Below is a small trained network, with its code and all its weights. Each question gives an input and a class and asks what happens when units are switched off, that is, made to give their printed mean instead of their output.

import numpy as np


def w(rows, s, z=0):
    codes = np.array(rows[::2]) - 128.0
    scale = np.full(codes.shape[1], s)
    scale[-1] = z or s
    return codes * scale


def norm(h):
    return h / np.sqrt((h * h).mean(-1, keepdims=True) + 1e-5)


def f(y):
    return y / 2 * (1 + np.tanh(0.7978845608 * (y + 0.044715 * y**3)))


def log_softmax(a):
    a = a - a.max(-1, keepdims=True)
    return a - np.log(np.exp(a).sum(-1, keepdims=True))


def net(x, mask):
    res = np.array(x, float).reshape(1, 4) / 4 @ E
    u = 0
    for l in range(4):
        y = f(norm(res) @ A[l][:, :-1].T + A[l][:, -1])
        res = res + np.where(mask[u : u + 6], y, B[l][:, -1]) @ B[l][:, :-1]
        u += 6
    return log_softmax(norm(res)[-1] @ U[:, :-1].T + U[:, -1])


A, B = {}, {}
E = w([
[179,71,108,229],'x0',
[93,55,26,5],'x1',
[207,255,33,178],'x2',
[236,83,129,59],'x3',
],0.0048)
A[0] = w([
[121,133,113,77,84],'0.n0',
[155,143,136,2,43],'0.n1',
[143,119,46,108,171],'0.n2',
[166,134,65,182,120],'0.n3',
[163,183,128,119,166],'0.n4',
[181,65,206,212,251],'0.n5',
],0.009,0.0025)
B[0] = w([
[162,133,185,39,135],'0.n0',
[136,236,172,141,175],'0.n1',
[206,2,146,165,182],'0.n2',
[42,167,74,133,180],'0.n3',
[179,57,99,180,168],'0.n4',
[165,55,147,143,254],'0.n5',
],0.0049,0.0051)
A[1] = w([
[1,152,148,34,172],'1.n0',
[151,188,143,159,229],'1.n1',
[162,102,177,176,166],'1.n2',
[181,205,116,62,43],'1.n3',
[100,133,201,163,77],'1.n4',
[159,42,171,79,249],'1.n5',
],0.0086,0.0013)
B[1] = w([
[140,254,87,98,212],'1.n0',
[131,73,108,74,178],'1.n1',
[104,90,159,77,198],'1.n2',
[147,50,98,13,169],'1.n3',
[86,174,243,136,162],'1.n4',
[37,148,129,117,254],'1.n5',
],0.0097,0.0041)
A[2] = w([
[96,5,140,62,126],'2.n0',
[74,198,102,123,245],'2.n1',
[254,150,72,150,132],'2.n2',
[74,136,113,112,147],'2.n3',
[228,136,120,174,7],'2.n4',
[203,151,192,198,145],'2.n5',
],0.0074,0.0018)
B[2] = w([
[119,130,79,138,251],'2.n0',
[77,132,149,157,213],'2.n1',
[170,182,252,162,232],'2.n2',
[118,134,85,101,160],'2.n3',
[193,159,153,105,146],'2.n4',
[107,119,131,47,167],'2.n5',
],0.012,0.0031)
A[3] = w([
[45,136,88,206,80],'3.n0',
[122,178,131,82,67],'3.n1',
[151,165,151,84,253],'3.n2',
[158,77,141,183,146],'3.n3',
[96,165,161,105,76],'3.n4',
[87,86,1,152,158],'3.n5',
],0.0093,0.0023)
B[3] = w([
[238,139,115,92,220],'3.n0',
[206,106,14,132,167],'3.n1',
[149,3,131,150,251],'3.n2',
[53,144,73,172,191],'3.n3',
[141,101,84,149,175],'3.n4',
[166,158,152,181,231],'3.n5',
],0.0068,0.0028)
U = w([
[73,216,123,96,194],'0',
[92,55,93,196,42],'1',
[65,131,100,63,43],'2',
[36,67,250,137,251],'3',
[164,188,136,206,138],'4',
[195,92,110,53,32],'5',
[218,136,244,137,146],'6',
],0.016,0.0017)

Each question gives the input, the list of numbers given to net, and the class t.
The units are the neurons (one row each of A and B). Each row of codes is followed by its name. A weight is (code - 128) times the scale printed after its matrix; where a second scale follows, it is the last column's (A, B and U).
mask holds one flag per neuron, layer by layer. A switched-off neuron (its flag False) gives its mean, the last column of its row in B, instead of its output. The means were averaged over made-up inputs and are rounded, as every weight is.
A unit's drop is (log p(t) with every unit on - log p(t) with that unit switched off) / (log p(t) with every unit on - log p(t) with every unit switched off).
The circuit of an input: a set's keep is (log p(t) with only the set's units on - log p(t) with every unit switched off) / (log p(t) with every unit on - log p(t) with every unit switched off). Starting from the 12 units with the biggest drops (on a tie, the unit counted first), units are removed one at a time, each time the one whose removal leaves the highest keep (on an exact tie, the one counted first), for as long as the keep stays at least 0.8.
circuit, biggest first: the units of the circuit, biggest drop first
unit that matters most: the unit with the biggest drop
k most important neurons: the k neurons with the biggest drops, biggest first
k most important neurons of layer l: the k neurons of layer l with the biggest drops, biggest first
input [-7,1,-8,5], class 0: circuit, biggest first	(1.n0; 0.n1)
input [-8,0,8,-6], class 5: unit that matters most	1.n3
input [3,3,-6,5], class 2: circuit, biggest first	(1.n5; 2.n0)
input [-1,-6,2,-8], class 3: circuit, biggest first	(1.n0; 1.n1)
input [-5,4,5,-2], class 5: 2 most important neurons	(1.n3; 1.n5)
input [4,6,-4,8], class 2: 2 most important neurons	(1.n5; 3.n2)
input [-5,-1,7,3], class 5: 2 most important neurons	(1.n3; 1.n1)
input [0,2,-1,4], class 2: 2 most important neurons of layer 3	(3.n0; 3.n2)
input [5,4,-8,6], class 1: 2 most important neurons of layer 2	(2.n0; 2.n2)
input [4,2,-2,-2], class 1: circuit, biggest first	(2.n2; 3.n5)
input [-2,-8,4,-5], class 3: 2 most important neurons of layer 1	(1.n0; 1.n1)
input [-6,-6,-2,6], class 3: circuit, biggest first	(1.n0; 1.n5)
input [-4,1,-2,0], class 0: 2 most important neurons of layer 1	(1.n0; 1.n2)
input [4,6,7,8], class 6: circuit, biggest first	(2.n2)
input [1,0,-2,-5], class 0: circuit, biggest first	(0.n2; 1.n0)
input [3,4,5,2], class 6: 2 most important neurons	(2.n2; 1.n5)
input [-7,1,3,-2], class 5: circuit, biggest first	(1.n5; 3.n2)
input [1,5,3,-1], class 4: circuit, biggest first	(0.n2; 3.n5; 1.n3)
input [7,-1,5,-1], class 6: 3 most important neurons of layer 2	(2.n2; 2.n4; 2.n0)
input [-8,6,2,-2], class 5: most important neuron of layer 1	(1.n3)
